Here is a tiny trained network, its code and every weight. The questions are about switching its units off for an input and a class, where a switched-off unit gives its printed mean instead of its output.

import numpy as np


def w(rows, s, z=0):
    codes = np.array(rows[::2]) - 128.0
    scale = np.full(codes.shape[1], s)
    scale[-1] = z or s
    return codes * scale


def f(y):
    return np.maximum(y, 0)


def log_softmax(a):
    a = a - a.max(-1, keepdims=True)
    return a - np.log(np.exp(a).sum(-1, keepdims=True))


def net(x, mask):
    res = np.array(x, float).reshape(1, 5) / 4 @ E
    y = f(res @ A[0][:, :-1].T + A[0][:, -1])
    res = res + np.where(mask, y, B[0][:, -1]) @ B[0][:, :-1]
    return log_softmax(res[-1] @ U[:, :-1].T + U[:, -1])


A, B = {}, {}
E = w([
[244,68,31,51,211,142],'x0',
[49,90,47,141,95,247],'x1',
[253,221,87,235,102,197],'x2',
[127,126,120,129,134,126],'x3',
[139,39,50,187,47,41],'x4',
],0.006)
A[0] = w([
[135,172,213,92,181,167,44],'N1',
[56,94,32,145,95,254,63],'N2',
[197,203,87,200,99,211,3],'N3',
[44,174,221,243,85,116,150],'N4',
[161,69,87,153,51,82,32],'N5',
[120,176,165,90,166,199,43],'N6',
[222,200,77,207,79,183,30],'N7',
[127,174,159,79,167,193,43],'N8',
[142,94,97,167,96,60,74],'N9',
[42,67,111,33,119,149,106],'N10',
[125,65,54,169,64,107,23],'N11',
[194,161,185,153,182,25,161],'N12',
[141,92,82,164,92,70,67],'N13',
[226,70,23,63,232,139,119],'N14',
[154,83,97,157,65,68,94],'N15',
[145,134,153,100,163,184,77],'N16',
],0.0077,0.002)
B[0] = w([
[79,198,54,143,181,184,188],'N1',
[227,147,166,10,51,150,216],'N2',
[138,92,196,95,203,33,213],'N3',
[190,53,94,191,40,166,254],'N4',
[88,148,72,110,192,148,185],'N5',
[78,136,50,160,184,161,177],'N6',
[127,95,222,97,203,31,225],'N7',
[74,146,67,176,177,164,175],'N8',
[81,198,65,91,176,155,179],'N9',
[135,95,212,77,174,1,223],'N10',
[63,180,59,124,193,139,186],'N11',
[198,133,167,39,73,201,224],'N12',
[70,205,65,139,147,169,178],'N13',
[172,58,129,218,41,164,247],'N14',
[104,170,95,98,186,182,188],'N15',
[114,135,65,169,140,174,160],'N16',
],0.0079,0.0072)
U = w([
[179,148,184,37,64,164,254],'0',
[36,166,51,189,235,159,40],'1',
[112,76,254,80,195,26,92],'2',
[174,23,118,203,29,170,88],'3',
],0.0072,0.0059)

Each question gives the input, the list of numbers given to net, and the class t.
The units are the neurons (one row each of A and B). Each row of codes is followed by its name. A weight is (code - 128) times the scale printed after its matrix; where a second scale follows, it is the last column's (A, B and U).
mask holds one flag per neuron, in row order. A switched-off neuron (its flag False) gives its mean, the last column of its row in B, instead of its output. The means were averaged over made-up inputs and are rounded, as every weight is.
A unit's drop is (log p(t) with every unit on - log p(t) with that unit switched off) / (log p(t) with every unit on - log p(t) with every unit switched off).
The circuit of an input: a set's keep is (log p(t) with only the set's units on - log p(t) with every unit switched off) / (log p(t) with every unit on - log p(t) with every unit switched off). Starting from the 12 units with the biggest drops (on a tie, the unit counted first), units are removed one at a time, each time the one whose removal leaves the highest keep (on an exact tie, the one counted first), for as long as the keep stays at least 0.8.
circuit, biggest first: the units of the circuit, biggest drop first
top k neurons: the k neurons with the biggest drops, biggest first
drop of u: that unit's drop, to one decimal
input [4,-8,-8,-7,-2], class 0: circuit, biggest first : [N12]
input [7,0,-6,-5,1], class 3: top 2 neurons : [N14 N7]
input [-3,-8,-8,-3,7], class 0: circuit, biggest first : [N12 N7]
input [8,-6,4,5,3], class 3: top 3 neurons : [N14 N2 N10]
input [-3,-8,-8,-1,0], class 0: top 2 neurons : [N12 N7]
input [-5,-5,6,0,5], class 2: top 4 neurons : [N7 N3 N14 N2]
input [3,3,6,3,0], class 2: circuit, biggest first : [N7 N3]
input [-6,-3,6,2,0], class 2: top 3 neurons : [N7 N3 N14]
input [-4,-1,-1,-8,-4], class 1: circuit, biggest first : [N2 N1]
input [7,6,-5,3,-1], class 3: top 2 neurons : [N14 N7]
input [-2,6,7,-7,-3], class 2: circuit, biggest first : [N3 N7]
input [1,-5,-8,6,8], class 1: circuit, biggest first : [N13 N9 N15]
input [8,-5,7,6,-2], class 3: top 2 neurons : [N14 N10]
input [2,4,-5,-7,0], class 2: circuit, biggest first : [N10]
input [1,3,5,3,-4], class 2: circuit, biggest first : [N3 N7]
input [6,4,6,5,2], class 2: top 3 neurons : [N7 N3 N4]
input [6,5,4,1,-3], class 3: top 3 neurons : [N14 N10 N12]
input [0,1,0,3,2], class 1: circuit, biggest first : [N12 N4]
input [-5,-6,8,-7,-2], class 2: top 2 neurons : [N7 N3]
input [2,8,-2,-5,4], class 0: top neuron : [N2]
input [7,-5,-6,7,3], class 3: top 2 neurons : [N14 N7]
input [-1,-7,-7,5,-6], class 0: top 4 neurons : [N12 N7 N3 N1]
input [7,-7,-7,-6,2], class 0: drop of N7 : 0.3
input [-7,-3,5,0,8], class 1: drop of N15 : 0.1
input [2,7,-2,-8,5], class 0: drop of N2 : 2.2
